Below is a small trained network, with its code and all its weights. Each question gives an input and a class and asks what happens when units are switched off, that is, made to give their printed mean instead of their output.

import numpy as np


def w(rows, s, z=0):
    codes = np.array(rows[::2]) - 128.0
    scale = np.full(codes.shape[1], s)
    scale[-1] = z or s
    return codes * scale


def f(y):
    return np.maximum(y, 0)


def log_softmax(a):
    a = a - a.max(-1, keepdims=True)
    return a - np.log(np.exp(a).sum(-1, keepdims=True))


def net(x, mask):
    res = np.array(x, float).reshape(1, 5) / 4 @ E
    y = f(res @ A[0][:, :-1].T + A[0][:, -1])
    res = res + np.where(mask, y, B[0][:, -1]) @ B[0][:, :-1]
    return log_softmax(res[-1] @ U[:, :-1].T + U[:, -1])


A, B = {}, {}
E = w([
[205,106,162,152,156],'x0',
[135,158,33,193,147],'x1',
[119,176,190,186,62],'x2',
[103,255,138,120,162],'x3',
[66,118,180,139,181],'x4',
],0.013)
A[0] = w([
[130,77,91,131,179,125],'neuron 1',
[42,72,150,137,106,178],'neuron 2',
[162,153,143,110,47,163],'neuron 3',
[149,141,199,96,120,58],'neuron 4',
[249,123,120,197,95,167],'neuron 5',
[216,159,119,225,93,209],'neuron 6',
[92,145,250,59,82,106],'neuron 7',
[192,104,104,120,131,112],'neuron 8',
[58,191,106,134,165,228],'neuron 9',
[248,99,126,176,86,170],'neuron 10',
[76,96,129,173,55,139],'neuron 11',
[81,66,43,104,225,254],'neuron 12',
[173,140,112,153,52,105],'neuron 13',
[141,110,219,141,132,211],'neuron 14',
[222,132,44,133,84,147],'neuron 15',
[138,98,221,60,135,183],'neuron 16',
[18,235,20,191,142,222],'neuron 17',
[103,62,96,78,215,182],'neuron 18',
[103,75,138,49,108,190],'neuron 19',
[107,171,175,117,155,175],'neuron 20',
[195,118,42,133,73,149],'neuron 21',
[88,83,206,150,79,163],'neuron 22',
[148,63,94,28,112,91],'neuron 23',
[41,79,125,144,87,189],'neuron 24',
[155,66,132,68,117,118],'neuron 25',
[111,122,42,215,235,119],'neuron 26',
[252,150,129,215,60,162],'neuron 27',
[140,98,101,19,142,70],'neuron 28',
],0.012,0.0039)
B[0] = w([
[193,69,115,141,185,162],'neuron 1',
[159,94,89,189,46,166],'neuron 2',
[134,165,65,116,140,163],'neuron 3',
[196,180,162,196,198,157],'neuron 4',
[21,124,107,168,191,185],'neuron 5',
[49,134,119,107,173,191],'neuron 6',
[180,197,180,185,109,196],'neuron 7',
[95,91,139,137,130,158],'neuron 8',
[170,202,167,59,113,198],'neuron 9',
[31,94,128,162,162,185],'neuron 10',
[121,105,77,146,39,164],'neuron 11',
[224,100,87,107,150,201],'neuron 12',
[86,130,51,141,114,163],'neuron 13',
[118,163,255,206,121,175],'neuron 14',
[68,78,81,80,113,192],'neuron 15',
[171,123,219,194,153,183],'neuron 16',
[129,236,102,31,91,255],'neuron 17',
[175,46,131,118,190,181],'neuron 18',
[164,52,179,117,77,168],'neuron 19',
[156,172,176,125,134,172],'neuron 20',
[95,96,25,93,136,189],'neuron 21',
[102,132,147,206,78,177],'neuron 22',
[143,67,153,69,124,171],'neuron 23',
[170,108,70,182,69,166],'neuron 24',
[111,20,192,99,143,164],'neuron 25',
[173,157,63,150,220,200],'neuron 26',
[34,133,128,131,158,194],'neuron 27',
[153,58,220,23,111,160],'neuron 28',
],0.0084,0.022)
U = w([
[120,234,103,54,96,178],'0',
[178,179,174,212,143,99],'1',
[164,45,141,91,136,133],'2',
[47,103,43,116,143,1],'3',
[42,120,146,176,194,165],'4',
[130,101,122,224,11,69],'5',
[209,132,45,128,215,182],'6',
],0.011,0.0019)

Each question gives the input, the list of numbers given to net, and the class t.
The units are the neurons (one row each of A and B). Each row of codes is followed by its name. A weight is (code - 128) times the scale printed after its matrix; where a second scale follows, it is the last column's (A, B and U).
mask holds one flag per neuron, in row order. A switched-off neuron (its flag False) gives its mean, the last column of its row in B, instead of its output. The means were averaged over made-up inputs and are rounded, as every weight is.
A unit's drop is (log p(t) with every unit on - log p(t) with that unit switched off) / (log p(t) with every unit on - log p(t) with every unit switched off).
The circuit of an input: a set's keep is (log p(t) with only the set's units on - log p(t) with every unit switched off) / (log p(t) with every unit on - log p(t) with every unit switched off). Starting from the 12 units with the biggest drops (on a tie, the unit counted first), units are removed one at a time, each time the one whose removal leaves the highest keep (on an exact tie, the one counted first), for as long as the keep stays at least 0.8.
circuit, biggest first: the units of the circuit, biggest drop first
unit that matters most: the unit with the biggest drop
k most important neurons: the k neurons with the biggest drops, biggest first
drop when u is switched off: that unit's drop, to one decimal
input [-2,-4,-7,7,-1], class 2: circuit, biggest first	neuron 28; neuron 18
input [-7,-4,6,3,4], class 1: unit that matters most	neuron 7
input [6,4,-8,-7,5], class 2: 2 most important neurons	neuron 25; neuron 28
input [4,-3,-6,3,7], class 2: circuit, biggest first	neuron 18; neuron 28
input [0,3,-7,1,-8], class 3: 2 most important neurons	neuron 15; neuron 21
input [-1,5,-7,8,-6], class 0: 2 most important neurons	neuron 17; neuron 9
input [4,-2,2,-7,1], class 4: 3 most important neurons	neuron 10; neuron 5; neuron 27
input [-3,4,-1,0,-2], class 0: 2 most important neurons	neuron 17; neuron 18
input [-8,7,-1,-7,-1], class 6: 2 most important neurons	neuron 12; neuron 26
input [-2,0,7,1,5], class 1: 2 most important neurons	neuron 15; neuron 7
input [-1,0,8,5,7], class 1: 2 most important neurons	neuron 7; neuron 14
input [-3,6,1,-2,6], class 6: 2 most important neurons	neuron 26; neuron 12
input [0,8,0,7,-8], class 0: 2 most important neurons	neuron 17; neuron 9
input [5,7,8,4,5], class 0: circuit, biggest first	neuron 17
input [5,4,1,-8,4], class 4: drop when neuron 17 is switched off	0.3
input [8,7,3,0,1], class 4: drop when neuron 16 is switched off	-0.1
